Here is a tiny trained network, its code and every weight. The questions are about switching its units off for an input and a class, where a switched-off unit gives its printed mean instead of its output.

import numpy as np


def w(rows, s, z=0):
    codes = np.array(rows[::2]) - 128.0
    scale = np.full(codes.shape[1], s)
    scale[-1] = z or s
    return codes * scale


def norm(h):
    return h / np.sqrt((h * h).mean(-1, keepdims=True) + 1e-5)


def f(y):
    return y / 2 * (1 + np.tanh(0.7978845608 * (y + 0.044715 * y**3)))


def log_softmax(a):
    a = a - a.max(-1, keepdims=True)
    return a - np.log(np.exp(a).sum(-1, keepdims=True))


def net(x, mask):
    res = np.array(x, float).reshape(1, 5) / 4 @ E
    u = 0
    for l in range(2):
        y = f(norm(res) @ A[l][:, :-1].T + A[l][:, -1])
        res = res + np.where(mask[u : u + 4], y, B[l][:, -1]) @ B[l][:, :-1]
        u += 4
    return log_softmax(norm(res)[-1] @ U[:, :-1].T + U[:, -1])


A, B = {}, {}
E = w([
[175,152,43,35,89,157,175,231,112,31],'x0',
[220,65,220,98,106,37,114,85,113,151],'x1',
[108,85,149,198,122,230,70,94,179,94],'x2',
[180,74,143,235,157,52,139,93,159,138],'x3',
[65,146,68,128,171,171,69,157,138,254],'x4',
],0.0061)
A[0] = w([
[93,138,145,147,139,162,77,47,177,145,30],'L0N1',
[158,163,216,21,2,133,221,93,101,84,114],'L0N2',
[48,112,150,174,72,241,60,78,108,49,82],'L0N3',
[203,48,193,253,113,113,161,48,152,45,2],'L0N4',
],0.005,0.0031)
B[0] = w([
[103,214,135,165,99,226,125,91,64,145,155],'L0N1',
[183,193,96,99,37,145,108,33,119,211,254],'L0N2',
[118,145,78,125,201,44,194,147,69,161,211],'L0N3',
[90,46,184,124,133,157,119,117,119,2,247],'L0N4',
],0.0085,0.0038)
A[1] = w([
[105,148,135,253,155,175,186,172,153,212,2],'L1N1',
[211,78,145,232,70,99,220,80,206,71,109],'L1N2',
[109,180,108,224,124,197,83,19,194,184,104],'L1N3',
[117,200,154,134,167,132,217,114,102,87,108],'L1N4',
],0.0058,0.0056)
B[1] = w([
[111,11,143,63,144,63,84,16,141,139,159],'L1N1',
[2,144,221,110,204,122,101,180,143,61,253],'L1N2',
[164,97,126,134,81,126,58,69,213,191,219],'L1N3',
[252,144,60,88,153,115,135,152,158,142,158],'L1N4',
],0.0093,0.0036)
U = w([
[89,104,233,169,120,124,103,97,132,3,158],'0',
[84,171,65,152,159,222,160,240,141,84,111],'1',
[185,207,71,76,27,136,168,124,104,115,246],'2',
[101,112,128,176,80,162,47,43,186,208,1],'3',
[125,97,109,192,155,42,164,121,101,192,117],'4',
],0.012,0.00096)

Each question gives the input, the list of numbers given to net, and the class t.
The units are the neurons (one row each of A and B). Each row of codes is followed by its name. A weight is (code - 128) times the scale printed after its matrix; where a second scale follows, it is the last column's (A, B and U).
mask holds one flag per neuron, layer by layer. A switched-off neuron (its flag False) gives its mean, the last column of its row in B, instead of its output. The means were averaged over made-up inputs and are rounded, as every weight is.
A unit's drop is (log p(t) with every unit on - log p(t) with that unit switched off) / (log p(t) with every unit on - log p(t) with every unit switched off).
The circuit of an input: a set's keep is (log p(t) with only the set's units on - log p(t) with every unit switched off) / (log p(t) with every unit on - log p(t) with every unit switched off). Starting from all 8 units, units are removed one at a time, each time the one whose removal leaves the highest keep (on an exact tie, the one counted first), for as long as the keep stays at least 0.8.
units of the circuit, in order: the units of the circuit, biggest drop first
most important unit: the unit with the biggest drop
k most important neurons: the k neurons with the biggest drops, biggest first
k most important neurons of layer l: the k neurons of layer l with the biggest drops, biggest first
input [-2,-7,-5,0,7], class 3: most important unit : L0N3
input [1,8,7,-6,-1], class 2: 3 most important neurons : (L0N2 L0N3 L1N2)
input [5,6,6,-6,7], class 1: units of the circuit, in order : (L0N2 L1N3)
input [-5,-6,3,-1,-8], class 1: units of the circuit, in order : (L0N3 L1N4)
input [-7,-2,-3,6,-1], class 0: 2 most important neurons of layer 0 : (L0N4 L0N2)
input [3,-3,-8,6,-8], class 0: 3 most important neurons : (L1N2 L0N3 L0N1)
input [1,-8,-4,4,8], class 3: units of the circuit, in order : (L0N3 L1N3)
input [-3,8,0,-4,-3], class 3: 2 most important neurons : (L0N2 L0N3)
input [-7,2,5,7,1], class 0: 2 most important neurons : (L0N4 L0N2)
input [0,-7,-3,0,-3], class 2: 2 most important neurons of layer 1 : (L1N2 L1N4)
input [-8,-5,-3,-5,-8], class 3: 2 most important neurons : (L0N2 L1N3)
input [7,-8,4,-4,-7], class 2: 2 most important neurons of layer 1 : (L1N2 L1N4)
input [3,4,8,-6,2], class 2: 2 most important neurons : (L1N2 L0N3)
input [-8,1,-2,1,-1], class 0: units of the circuit, in order : (L0N2)
input [6,-1,6,-5,0], class 2: 3 most important neurons : (L1N2 L0N4 L1N4)
input [-3,8,6,5,4], class 0: 3 most important neurons : (L0N4 L0N2 L1N2)
input [-8,-1,-3,1,-3], class 0: 2 most important neurons of layer 0 : (L0N4 L0N2)
input [1,-5,5,2,-3], class 1: 2 most important neurons : (L0N3 L1N4)
input [-5,0,-7,7,0], class 0: 2 most important neurons : (L1N2 L0N3)
input [-2,-8,5,-2,-7], class 1: units of the circuit, in order : (L0N3)
